Below are the code and all the weights of a small trained network. Each question names an input and a class and asks about switching units off, where a switched-off unit gives its printed mean instead of its output.

import numpy as np


def w(rows, s, z=0):
    codes = np.array(rows[::2]) - 128.0
    scale = np.full(codes.shape[1], s)
    scale[-1] = z or s
    return codes * scale


def norm(h):
    return h / np.sqrt((h * h).mean(-1, keepdims=True) + 1e-5)


def f(y):
    return y / 2 * (1 + np.tanh(0.7978845608 * (y + 0.044715 * y**3)))


def log_softmax(a):
    a = a - a.max(-1, keepdims=True)
    return a - np.log(np.exp(a).sum(-1, keepdims=True))


def net(x, mask):
    res = np.array(x, float).reshape(1, 6) / 4 @ E
    u = 0
    for l in range(2):
        y = f(norm(res) @ A[l][:, :-1].T + A[l][:, -1])
        res = res + np.where(mask[u : u + 15], y, B[l][:, -1]) @ B[l][:, :-1]
        u += 15
    return log_softmax(norm(res)[-1] @ U[:, :-1].T + U[:, -1])


A, B = {}, {}
E = w([
[127,128,127,126,127,128,127],'x0',
[60,33,191,56,82,217,207],'x1',
[80,59,155,157,255,159,70],'x2',
[129,127,127,127,128,128,126],'x3',
[196,45,39,189,144,113,203],'x4',
[144,83,96,235,29,216,8],'x5',
],0.011)
A[0] = w([
[154,191,72,214,137,104,27,98],'0.n0',
[98,63,164,172,200,174,44,79],'0.n1',
[94,182,214,85,91,161,39,3],'0.n2',
[128,135,147,129,85,173,45,107],'0.n3',
[123,156,163,114,172,105,178,64],'0.n4',
[94,175,192,136,105,143,72,67],'0.n5',
[141,61,95,187,45,143,51,57],'0.n6',
[91,28,184,126,47,202,149,85],'0.n7',
[155,147,131,147,34,119,144,71],'0.n8',
[168,32,67,211,104,142,165,90],'0.n9',
[127,108,130,159,89,155,87,83],'0.n10',
[133,135,154,126,148,109,164,105],'0.n11',
[136,183,118,134,3,144,147,67],'0.n12',
[163,66,63,152,142,131,192,16],'0.n13',
[120,85,155,155,177,141,103,68],'0.n14',
],0.018,0.012)
B[0] = w([
[190,90,168,43,88,140,75,251],'0.n0',
[112,72,3,148,105,107,166,218],'0.n1',
[56,229,135,101,154,99,70,178],'0.n2',
[114,139,173,184,142,159,153,193],'0.n3',
[125,119,168,169,123,181,159,157],'0.n4',
[76,183,141,132,142,80,99,168],'0.n5',
[128,152,179,210,137,189,178,217],'0.n6',
[216,89,178,41,90,138,72,223],'0.n7',
[102,93,51,124,106,122,167,166],'0.n8',
[49,215,149,108,148,93,86,225],'0.n9',
[136,142,152,167,138,160,160,165],'0.n10',
[115,118,153,145,112,162,134,144],'0.n11',
[121,98,14,135,119,103,164,191],'0.n12',
[84,152,174,169,122,32,98,168],'0.n13',
[122,97,66,137,130,109,132,156],'0.n14',
],0.039,0.014)
A[1] = w([
[254,94,164,84,153,132,100,49],'1.n0',
[109,98,113,134,161,140,94,58],'1.n1',
[143,137,151,192,152,198,170,24],'1.n2',
[146,85,31,142,131,111,174,3],'1.n3',
[131,131,63,147,94,99,155,62],'1.n4',
[214,171,103,150,161,119,99,89],'1.n5',
[134,143,145,50,188,89,218,111],'1.n6',
[161,149,170,181,191,188,203,53],'1.n7',
[88,152,146,140,146,73,108,23],'1.n8',
[143,120,104,131,152,172,118,94],'1.n9',
[151,123,152,161,151,83,126,80],'1.n10',
[101,52,133,131,195,117,98,93],'1.n11',
[210,123,133,102,144,115,103,68],'1.n12',
[138,82,117,148,197,117,100,91],'1.n13',
[71,207,127,114,152,114,84,77],'1.n14',
],0.029,0.0059)
B[1] = w([
[88,91,188,9,41,91,145,225],'1.n0',
[163,131,101,151,101,128,145,132],'1.n1',
[62,152,123,161,161,254,147,195],'1.n2',
[81,19,41,132,206,88,182,195],'1.n3',
[214,89,67,142,170,183,98,181],'1.n4',
[155,129,142,118,106,159,110,132],'1.n5',
[253,180,128,212,66,172,71,156],'1.n6',
[28,137,138,192,97,233,74,195],'1.n7',
[131,197,134,55,209,113,148,199],'1.n8',
[132,134,136,193,54,75,144,139],'1.n9',
[157,140,154,156,164,100,114,136],'1.n10',
[231,185,86,139,77,147,131,142],'1.n11',
[108,129,180,59,108,164,155,179],'1.n12',
[214,142,83,148,113,142,137,133],'1.n13',
[181,132,182,181,187,7,145,251],'1.n14',
],0.036,0.017)
U = w([
[141,235,174,141,186,51,114,108],'0',
[169,95,198,23,47,163,118,97],'1',
[118,170,177,233,112,255,156,91],'2',
[186,99,5,147,130,111,213,87],'3',
[75,129,148,120,144,124,166,248],'4',
],0.012,0.014)

Each question gives the input, the list of numbers given to net, and the class t.
The units are the neurons (one row each of A and B). Each row of codes is followed by its name. A weight is (code - 128) times the scale printed after its matrix; where a second scale follows, it is the last column's (A, B and U).
mask holds one flag per neuron, layer by layer. A switched-off neuron (its flag False) gives its mean, the last column of its row in B, instead of its output. The means were averaged over made-up inputs and are rounded, as every weight is.
A unit's drop is (log p(t) with every unit on - log p(t) with that unit switched off) / (log p(t) with every unit on - log p(t) with every unit switched off).
The circuit of an input: a set's keep is (log p(t) with only the set's units on - log p(t) with every unit switched off) / (log p(t) with every unit on - log p(t) with every unit switched off). Starting from the 12 units with the biggest drops (on a tie, the unit counted first), units are removed one at a time, each time the one whose removal leaves the highest keep (on an exact tie, the one counted first), for as long as the keep stays at least 0.8.
circuit, biggest first: the units of the circuit, biggest drop first
top k neurons: the k neurons with the biggest drops, biggest first
k most important neurons of layer l: the k neurons of layer l with the biggest drops, biggest first
drop when u is switched off: that unit's drop, to one decimal
input [-6,2,-5,0,-5,-3], class 0: circuit, biggest first => [1.n14]
input [-7,7,1,7,-8,0], class 0: top 3 neurons => [0.n2; 0.n0; 0.n5]
input [6,1,-6,-3,-6,-2], class 0: 3 most important neurons of layer 0 => [0.n2; 0.n1; 0.n5]
input [-1,1,-8,7,-2,8], class 2: top 2 neurons => [0.n6; 0.n3]
input [-5,-2,-5,-3,4,5], class 2: 4 most important neurons of layer 0 => [0.n6; 0.n1; 0.n2; 0.n10]
input [-8,8,-4,-5,-7,-8], class 1: circuit, biggest first => [0.n9; 1.n2]
input [0,-4,4,1,6,7], class 2: top 2 neurons => [0.n6; 0.n10]
input [-2,-6,6,4,8,0], class 0: top 2 neurons => [0.n9; 0.n7]
input [-4,-8,7,1,-6,6], class 1: 2 most important neurons of layer 0 => [0.n0; 0.n9]
input [-7,8,4,-6,8,-2], class 0: top 3 neurons => [0.n9; 0.n13; 0.n0]
input [4,7,-8,-7,-2,6], class 3: top 4 neurons => [0.n12; 0.n8; 0.n0; 1.n3]
input [5,4,2,-2,-1,7], class 2: 2 most important neurons of layer 0 => [0.n6; 0.n0]
input [-1,4,-1,0,6,7], class 2: top 3 neurons => [0.n6; 0.n10; 0.n2]
input [2,3,8,1,1,8], class 2: circuit, biggest first => [0.n6]
input [0,7,-8,-8,1,-7], class 3: top 2 neurons => [0.n0; 0.n6]
input [3,4,-7,2,-3,-6], class 3: top 3 neurons => [0.n6; 0.n12; 0.n3]
input [-3,1,8,-3,-3,-7], class 3: 3 most important neurons of layer 0 => [0.n6; 0.n3; 0.n1]
input [3,-6,0,-3,2,-6], class 1: 2 most important neurons of layer 0 => [0.n6; 0.n9]
input [1,-1,1,8,-8,6], class 0: top 2 neurons => [0.n2; 0.n5]
input [7,7,3,-5,-3,3], class 1: circuit, biggest first => [0.n7]
input [5,-6,0,-8,-4,-8], class 2: 2 most important neurons of layer 0 => [0.n0; 0.n7]
input [-3,-4,-8,8,5,-6], class 3: 2 most important neurons of layer 0 => [0.n6; 0.n0]
input [-5,3,-2,5,6,1], class 0: drop when 0.n9 is switched off => 0.1
input [5,-5,-3,-5,2,4], class 1: drop when 0.n0 is switched off => 4.2
input [-3,4,5,6,6,-3], class 0: drop when 1.n9 is switched off => 0.0
